Below are the code and all the weights of a small trained network. Each question names an input and a target symbol and asks about switching units off, where a switched-off unit gives its printed mean instead of its output.

import numpy as np


def w(rows, s, z=0):
    codes = np.array(rows[::2]) - 128.0
    scale = np.full(codes.shape[1], s)
    scale[-1] = z or s
    return codes * scale


def norm(h):
    return h / np.sqrt((h * h).mean(-1, keepdims=True) + 1e-5)


def f(y):
    return y / 2 * (1 + np.tanh(0.7978845608 * (y + 0.044715 * y**3)))


def softmax(a):
    e = np.exp(a - a.max(-1, keepdims=True))
    return e / e.sum(-1, keepdims=True)


def log_softmax(a):
    a = a - a.max(-1, keepdims=True)
    return a - np.log(np.exp(a).sum(-1, keepdims=True))


def net(x, mask):
    ids = ['βγδθμξψω'.index(c) for c in x.split()]
    T = len(ids)
    res = E[ids] + P[:T]
    r = norm(res)
    for j in range(2):
        rows = slice(4 * j, 4 * j + 4)
        q, k, v = (r @ M[0][rows].T for M in (Q, K, V))
        z = softmax(np.where(np.tri(T) > 0, q @ k.T / 4**0.5, -1e9)) @ v
        o = O[0][rows]
        res = res + np.where(mask[j], z, o[:, -1]) @ o[:, :-1]
    y = f(norm(res) @ A[0][:, :-1].T + A[0][:, -1])
    res = res + np.where(mask[2:18], y, B[0][:, -1]) @ B[0][:, :-1]
    return log_softmax(norm(res)[-1] @ U[:, :-1].T + U[:, -1])


Q, K, V, O, A, B = {}, {}, {}, {}, {}, {}
E = w([
[111,189,95,189,72,160,16,204,194,130],'β',
[142,185,67,63,138,203,228,113,175,167],'γ',
[140,110,86,146,175,163,220,165,93,98],'δ',
[122,154,109,111,170,178,184,138,148,43],'θ',
[129,75,10,148,27,191,95,130,201,200],'μ',
[142,185,54,189,86,149,54,242,91,161],'ξ',
[3,109,142,252,228,71,143,59,144,219],'ψ',
[210,178,149,141,118,92,171,29,142,167],'ω',
],0.003)
P = w([
[114,52,251,56,74,66,111,212,107,108],'0',
[164,95,211,221,97,187,129,154,159,117],'1',
[93,127,202,212,51,153,157,139,100,97],'2',
[95,116,152,176,69,62,159,160,173,99],'3',
[148,85,156,130,171,73,115,155,181,140],'4',
[160,107,180,171,149,190,92,101,107,147],'5',
[74,174,148,206,64,146,150,96,68,115],'6',
[80,136,110,138,93,13,151,131,135,105],'7',
[158,105,98,114,189,57,85,123,149,144],'8',
[149,135,131,165,162,172,86,72,97,135],'9',
[85,163,131,155,73,113,117,84,80,131],'10',
[91,138,93,124,100,39,126,100,105,117],'11',
[138,118,105,114,161,71,74,93,101,144],'12',
],0.0029)
Q[0] = w([
[162,114,143,93,91,119,92,162,157,115],'head 0',
[106,115,162,158,111,104,86,86,150,172],'head 0',
[169,146,179,86,128,135,147,131,127,100],'head 0',
[93,94,139,148,160,107,162,75,149,154],'head 0',
[154,103,154,145,108,193,78,168,144,144],'head 1',
[138,100,126,121,145,78,105,147,168,145],'head 1',
[150,104,113,64,107,106,119,210,158,113],'head 1',
[102,145,105,176,11,129,107,178,145,118],'head 1',
],0.012)
K[0] = w([
[107,106,181,173,123,103,91,188,173,122],'head 0',
[152,148,128,128,52,123,92,61,162,195],'head 0',
[135,111,237,152,165,125,163,156,150,89],'head 0',
[158,119,91,56,101,123,171,32,174,177],'head 0',
[81,108,250,113,43,196,172,163,81,119],'head 1',
[193,69,189,103,176,177,102,93,153,173],'head 1',
[171,85,163,96,178,186,94,205,131,116],'head 1',
[100,63,200,2,91,15,147,209,158,126],'head 1',
],0.0081)
V[0] = w([
[139,180,210,185,179,62,107,122,94,97],'head 0',
[220,182,140,90,154,127,219,152,104,146],'head 0',
[139,97,61,150,150,136,73,175,118,98],'head 0',
[220,59,168,162,102,84,87,91,148,92],'head 0',
[143,30,152,233,125,46,99,104,60,152],'head 1',
[100,43,51,100,42,193,112,200,163,254],'head 1',
[202,80,68,126,135,138,243,176,32,163],'head 1',
[59,10,91,123,146,155,141,97,151,97],'head 1',
],0.0041)
O[0] = w([
[149,68,90,107,102,131,189,67,141,173,150],'head 0',
[157,136,181,106,95,104,113,90,204,59,164],'head 0',
[40,132,117,142,67,196,136,156,124,164,162],'head 0',
[105,206,90,153,86,73,177,96,37,159,142],'head 0',
[179,224,107,46,182,102,125,98,120,4,250],'head 1',
[68,124,51,113,112,177,44,87,55,163,54],'head 1',
[20,185,166,116,97,106,169,9,160,140,213],'head 1',
[87,100,181,6,171,190,111,146,133,177,148],'head 1',
],0.0046,0.0012)
A[0] = w([
[138,69,82,168,110,153,143,32,92,86,223],'neuron 0',
[106,120,226,84,176,80,187,2,157,114,50],'neuron 1',
[162,48,224,46,213,144,219,153,146,146,3],'neuron 2',
[86,110,198,92,162,158,213,102,174,116,52],'neuron 3',
[157,194,102,162,103,9,98,170,118,171,113],'neuron 4',
[24,146,143,32,145,159,192,45,162,107,234],'neuron 5',
[75,162,88,92,124,172,30,139,60,146,188],'neuron 6',
[211,73,78,83,109,175,112,175,149,81,89],'neuron 7',
[174,118,112,195,116,115,167,226,160,143,122],'neuron 8',
[153,131,128,124,180,58,92,56,55,187,113],'neuron 9',
[167,203,70,143,149,117,91,145,161,65,109],'neuron 10',
[199,30,148,125,91,136,186,157,158,131,101],'neuron 11',
[86,162,188,148,120,88,104,185,101,99,188],'neuron 12',
[130,181,119,71,146,154,198,29,133,66,190],'neuron 13',
[210,136,159,61,111,82,204,118,153,121,58],'neuron 14',
[44,84,148,209,55,147,46,123,135,184,209],'neuron 15',
],0.005,0.0024)
B[0] = w([
[123,149,155,89,113,93,128,153,179,184,171],'neuron 0',
[124,193,121,2,65,109,134,105,86,140,229],'neuron 1',
[140,66,83,183,110,202,117,180,150,150,182],'neuron 2',
[121,92,81,98,127,171,120,104,106,121,193],'neuron 3',
[137,112,152,180,116,190,150,78,120,92,152],'neuron 4',
[152,119,158,206,185,184,117,149,107,133,254],'neuron 5',
[122,127,180,158,127,108,197,80,150,117,197],'neuron 6',
[95,199,132,151,154,108,212,170,74,152,151],'neuron 7',
[112,131,128,84,158,154,96,87,140,118,177],'neuron 8',
[182,151,133,174,83,115,176,131,137,50,130],'neuron 9',
[130,80,147,78,71,152,160,148,122,192,175],'neuron 10',
[121,163,182,121,79,139,145,68,158,136,166],'neuron 11',
[144,93,135,117,151,161,102,83,194,182,157],'neuron 12',
[93,89,88,169,127,61,73,144,115,127,238],'neuron 13',
[167,171,120,211,105,110,132,91,99,91,187],'neuron 14',
[188,134,116,75,160,83,111,152,133,68,201],'neuron 15',
],0.0056,0.0053)
U = w([
[115,209,165,59,135,140,225,191,103,192,103],'β',
[199,116,165,19,189,103,55,157,195,88,127],'γ',
[58,159,79,55,130,164,47,68,33,126,134],'δ',
[159,86,132,151,62,254,138,96,178,156,191],'θ',
[99,140,219,231,252,129,135,90,133,107,9],'μ',
[80,83,110,183,93,46,71,164,165,234,151],'ξ',
[196,109,48,199,167,148,120,228,46,74,83],'ψ',
[189,189,118,147,52,48,160,68,123,48,196],'ω',
],0.0072,0.0013)

Each question gives the input, a string of symbols that net reads in full, and the target symbol t.
The units are the heads (4 rows each of Q, K, V and O) and the neurons (one row each of A and B). Each row of codes is followed by its name. A weight is (code - 128) times the scale printed after its matrix; where a second scale follows, it is the last column's (O, A, B and U).
mask holds one flag per unit, heads first, then neurons. A switched-off unit (its flag False) gives its mean, the last column of its rows in O or B, instead of its output. The means were averaged over made-up inputs and are rounded, as every weight is.
A unit's drop is (log p(t) with every unit on - log p(t) with that unit switched off) / (log p(t) with every unit on - log p(t) with every unit switched off).
The circuit of an input: a set's keep is (log p(t) with only the set's units on - log p(t) with every unit switched off) / (log p(t) with every unit on - log p(t) with every unit switched off). Starting from the 12 units with the biggest drops (on a tie, the unit counted first), units are removed one at a time, each time the one whose removal leaves the highest keep (on an exact tie, the one counted first), for as long as the keep stays at least 0.8.
circuit, biggest first: the units of the circuit, biggest drop first
most important unit: the unit with the biggest drop
k most important neurons: the k neurons with the biggest drops, biggest first
heads that matter: for each layer, one digit per head in row order, 1 if its drop is at least 0.15 and else 0, layers parted by /
drop when u is switched off: that unit's drop, to one decimal
input μ θ β, target δ: circuit, biggest first	[head 1]
input δ δ θ ω θ θ μ μ θ μ δ ξ, target μ: heads that matter	01
input θ ψ ξ θ θ ω γ ψ γ β ω β, target γ: heads that matter	01
input β θ δ ω δ θ μ θ ω θ β δ β, target ψ: heads that matter	01
input γ θ θ ω β, target ξ: 4 most important neurons	[neuron 1; neuron 15; neuron 5; neuron 6]
input θ μ θ θ θ θ θ β γ δ θ θ μ, target γ: circuit, biggest first	[neuron 15; head 1]
input γ θ β μ θ θ θ, target μ: 2 most important neurons	[neuron 6; neuron 1]
input θ μ δ ξ θ γ γ, target ξ: heads that matter	01
input ξ ξ θ θ ω θ θ δ θ β, target ω: circuit, biggest first	[neuron 6; neuron 5]
input θ ξ θ μ β θ θ θ ξ θ ψ β γ, target θ: circuit, biggest first	[head 1; neuron 2]
input ω δ μ θ ξ, target θ: 2 most important neurons	[neuron 4; neuron 10]
input θ θ γ θ θ ξ β ω μ ω μ δ ξ, target γ: 2 most important neurons	[neuron 15; neuron 5]
input ξ β ψ γ γ β β ψ, target γ: heads that matter	10
input ω θ β ω ω θ ω μ ψ δ γ, target μ: circuit, biggest first	[head 1; neuron 6; neuron 1]
input θ ω θ θ θ, target ω: circuit, biggest first	[head 1; neuron 5]
input δ γ δ ξ δ ω δ θ θ ψ, target ω: most important unit	head 0
input θ ψ β δ δ θ γ, target δ: 2 most important neurons	[neuron 1; neuron 13]
input δ ω ξ δ θ γ θ β, target μ: circuit, biggest first	[head 1; neuron 5]
input ξ β ξ, target ω: 4 most important neurons	[neuron 6; neuron 15; neuron 5; neuron 13]
input ψ ω γ μ θ, target ω: most important neuron	[neuron 14]
input ω ψ μ δ β δ δ β β, target θ: circuit, biggest first	[head 1; neuron 4; neuron 10; head 0]
input δ ξ δ β δ θ θ ψ, target ψ: heads that matter	11
input θ ω θ θ θ δ θ δ ω ψ ω θ ψ, target ω: heads that matter	00
input ξ δ δ β θ ψ β ω θ, target ψ: heads that matter	01
input θ μ β θ θ β μ, target γ: heads that matter	00
input γ ξ ω θ ψ μ μ ψ δ, target μ: 2 most important neurons	[neuron 6; neuron 1]
input ω γ δ ω μ δ, target δ: most important unit	neuron 1
input μ δ ω θ δ θ θ θ ω δ ξ, target δ: heads that matter	11
input θ θ ω γ δ δ θ γ, target δ: heads that matter	01
input μ θ θ γ β ξ μ θ θ δ ξ, target δ: drop when head 1 is switched off	4.2
